Below are the code and all the weights of a small trained network. Each question names an input and a class and asks about switching units off, where a switched-off unit gives its printed mean instead of its output.

import numpy as np


def w(rows, s, z=0):
    codes = np.array(rows[::2]) - 128.0
    scale = np.full(codes.shape[1], s)
    scale[-1] = z or s
    return codes * scale


def f(y):
    return np.maximum(y, 0)


def log_softmax(a):
    a = a - a.max(-1, keepdims=True)
    return a - np.log(np.exp(a).sum(-1, keepdims=True))


def net(x, mask):
    res = np.array(x, float).reshape(1, 6) / 4 @ E
    y = f(res @ A[0][:, :-1].T + A[0][:, -1])
    res = res + np.where(mask, y, B[0][:, -1]) @ B[0][:, :-1]
    return log_softmax(res[-1] @ U[:, :-1].T + U[:, -1])


A, B = {}, {}
E = w([
[35,47,67,130,237,52,91,108],'x0',
[196,13,168,33,142,149,173,102],'x1',
[92,122,184,153,168,150,238,254],'x2',
[118,134,131,120,127,131,134,122],'x3',
[163,193,30,33,155,82,127,202],'x4',
[58,71,31,114,93,232,88,191],'x5',
],0.0097)
A[0] = w([
[145,149,153,101,169,66,131,106,57],'N1',
[107,225,123,179,104,117,95,155,47],'N2',
[80,60,145,181,179,116,104,98,92],'N3',
[69,87,70,118,250,40,106,103,156],'N4',
[161,90,149,56,124,151,150,104,42],'N5',
[189,195,194,119,121,93,122,92,108],'N6',
[191,183,160,118,56,165,149,133,86],'N7',
[176,172,146,111,38,161,146,145,108],'N8',
[112,99,70,114,71,175,58,133,36],'N9',
[144,183,172,121,154,72,147,103,74],'N10',
[182,158,149,107,53,160,155,129,94],'N11',
[145,111,123,156,175,41,146,102,145],'N12',
[187,44,156,55,102,152,159,97,22],'N13',
[181,142,159,164,93,157,142,125,187],'N14',
[84,99,140,139,207,111,168,183,106],'N15',
[113,131,137,141,198,108,134,97,83],'N16',
[190,17,128,42,185,109,131,112,109],'N17',
[134,168,70,45,165,81,169,147,14],'N18',
[138,202,113,164,76,151,150,127,104],'N19',
[178,161,149,118,72,195,137,139,135],'N20',
[156,181,77,86,157,79,115,166,47],'N21',
[176,129,172,167,132,85,120,127,147],'N22',
[149,69,142,71,123,162,179,129,60],'N23',
[155,171,143,112,125,54,139,51,89],'N24',
[169,181,83,63,117,96,134,161,19],'N25',
[112,143,141,154,144,104,195,214,63],'N26',
[110,138,145,219,140,158,104,105,12],'N27',
[68,114,108,122,152,95,136,114,25],'N28',
[148,155,84,123,103,113,49,46,91],'N29',
[165,152,101,118,91,113,43,52,84],'N30',
[160,149,82,87,114,99,120,164,29],'N31',
[139,117,78,121,125,120,77,35,105],'N32',
[150,171,175,134,148,44,146,92,102],'N33',
[97,149,176,189,172,146,219,222,110],'N34',
[147,149,160,128,154,75,156,130,56],'N35',
[101,97,91,143,90,214,132,133,61],'N36',
[116,84,212,200,74,192,133,56,4],'N37',
[70,205,87,222,151,86,95,141,110],'N38',
[57,73,51,85,106,218,72,184,91],'N39',
[152,169,97,52,119,102,123,191,60],'N40',
[84,201,91,203,114,122,84,133,27],'N41',
],0.013,0.0031)
B[0] = w([
[122,117,86,122,200,171,122,172,167],'N1',
[148,193,39,104,158,124,148,40,179],'N2',
[57,79,210,161,58,34,71,87,195],'N3',
[107,26,126,53,81,6,43,116,254],'N4',
[152,225,67,118,137,113,132,64,172],'N5',
[91,101,126,161,192,141,129,173,184],'N6',
[123,51,153,76,101,37,33,132,179],'N7',
[174,48,117,39,111,57,41,166,177],'N8',
[91,90,142,167,223,210,129,205,185],'N9',
[95,140,107,152,203,157,120,179,171],'N10',
[123,57,114,70,115,70,30,117,173],'N11',
[84,102,132,137,200,120,65,195,183],'N12',
[173,248,46,151,129,110,151,61,194],'N13',
[78,89,165,109,121,90,101,132,169],'N14',
[225,39,178,64,98,176,129,126,197],'N15',
[96,90,158,154,155,107,94,132,163],'N16',
[174,216,32,130,129,122,94,44,218],'N17',
[54,113,202,207,63,105,162,88,189],'N18',
[140,104,91,104,148,50,83,69,166],'N19',
[100,44,99,109,167,62,46,152,175],'N20',
[55,145,193,212,53,122,141,83,182],'N21',
[89,115,141,193,163,193,133,131,164],'N22',
[181,210,37,135,140,137,158,70,177],'N23',
[88,120,134,128,209,189,150,159,183],'N24',
[26,164,203,190,47,159,168,64,173],'N25',
[190,116,148,51,110,189,204,132,184],'N26',
[100,224,163,186,72,139,133,83,169],'N27',
[142,65,120,91,110,65,97,99,168],'N28',
[252,53,154,61,96,209,230,127,198],'N29',
[200,76,165,59,107,218,219,134,195],'N30',
[60,140,180,168,74,120,154,107,164],'N31',
[191,54,185,34,91,205,193,143,195],'N32',
[91,142,113,191,219,180,106,175,184],'N33',
[231,88,160,44,112,240,204,132,212],'N34',
[147,121,105,167,194,174,121,188,161],'N35',
[60,125,179,184,218,156,130,189,177],'N36',
[36,202,212,234,2,146,158,114,206],'N37',
[167,211,8,100,147,93,108,30,210],'N38',
[87,113,79,193,247,159,106,229,234],'N39',
[54,136,215,201,90,147,170,104,179],'N40',
[180,197,47,160,139,129,123,38,191],'N41',
],0.0088,0.022)
U = w([
[98,60,129,88,130,34,32,134,252],'0',
[197,93,165,67,121,204,200,150,132],'1',
[66,126,100,196,251,169,91,218,68],'2',
[152,219,31,144,148,97,109,45,76],'3',
[36,151,210,218,42,118,132,99,51],'4',
],0.016,0.0037)

Each question gives the input, the list of numbers given to net, and the class t.
The units are the neurons (one row each of A and B). Each row of codes is followed by its name. A weight is (code - 128) times the scale printed after its matrix; where a second scale follows, it is the last column's (A, B and U).
mask holds one flag per neuron, in row order. A switched-off neuron (its flag False) gives its mean, the last column of its row in B, instead of its output. The means were averaged over made-up inputs and are rounded, as every weight is.
A unit's drop is (log p(t) with every unit on - log p(t) with that unit switched off) / (log p(t) with every unit on - log p(t) with every unit switched off).
The circuit of an input: a set's keep is (log p(t) with only the set's units on - log p(t) with every unit switched off) / (log p(t) with every unit on - log p(t) with every unit switched off). Starting from the 12 units with the biggest drops (on a tie, the unit counted first), units are removed one at a time, each time the one whose removal leaves the highest keep (on an exact tie, the one counted first), for as long as the keep stays at least 0.8.
circuit, biggest first: the units of the circuit, biggest drop first
k most important neurons: the k neurons with the biggest drops, biggest first
drop of u: that unit's drop, to one decimal
input [-8,-7,8,6,3,1], class 0: circuit, biggest first => [N8]
input [-5,1,-5,3,6,6], class 2: 3 most important neurons => [N39, N9, N4]
input [-4,-6,4,-4,0,-5], class 3: 4 most important neurons => [N2, N39, N38, N4]
input [-7,3,-1,2,-7,7], class 0: 3 most important neurons => [N8, N20, N7]
input [-6,-3,2,8,5,8], class 2: 2 most important neurons => [N39, N4]
input [-8,8,8,-2,-3,-7], class 0: 4 most important neurons => [N7, N11, N20, N8]
input [-7,-1,-5,1,-6,-4], class 0: 3 most important neurons => [N8, N7, N11]
input [6,4,7,-1,3,3], class 1: 3 most important neurons => [N34, N15, N26]
input [4,-8,-7,-3,-5,4], class 3: 3 most important neurons => [N38, N41, N34]
input [3,0,4,-8,8,-7], class 4: 2 most important neurons => [N18, N21]
input [-3,0,-8,4,-7,-2], class 1: 3 most important neurons => [N29, N30, N32]
input [-5,-6,-6,6,-5,-5], class 1: 3 most important neurons => [N30, N29, N4]
input [7,-8,2,-5,-6,7], class 3: 3 most important neurons => [N38, N41, N27]
input [-2,5,0,-8,-8,0], class 4: circuit, biggest first => [N37]
input [-6,8,4,6,-8,-2], class 3: 3 most important neurons => [N13, N23, N5]
input [-1,4,-8,2,5,7], class 1: 3 most important neurons => [N29, N32, N30]
input [2,6,4,-6,-5,1], class 3: drop of N16 => 0.0
input [7,2,-1,2,-6,8], class 2: drop of N36 => 2.2
input [-8,-8,7,-3,3,4], class 0: drop of N11 => 0.2
input [1,7,-4,8,-8,-8], class 2: circuit, biggest first => [N33]
input [1,5,2,6,7,6], class 4: drop of N18 => 0.4
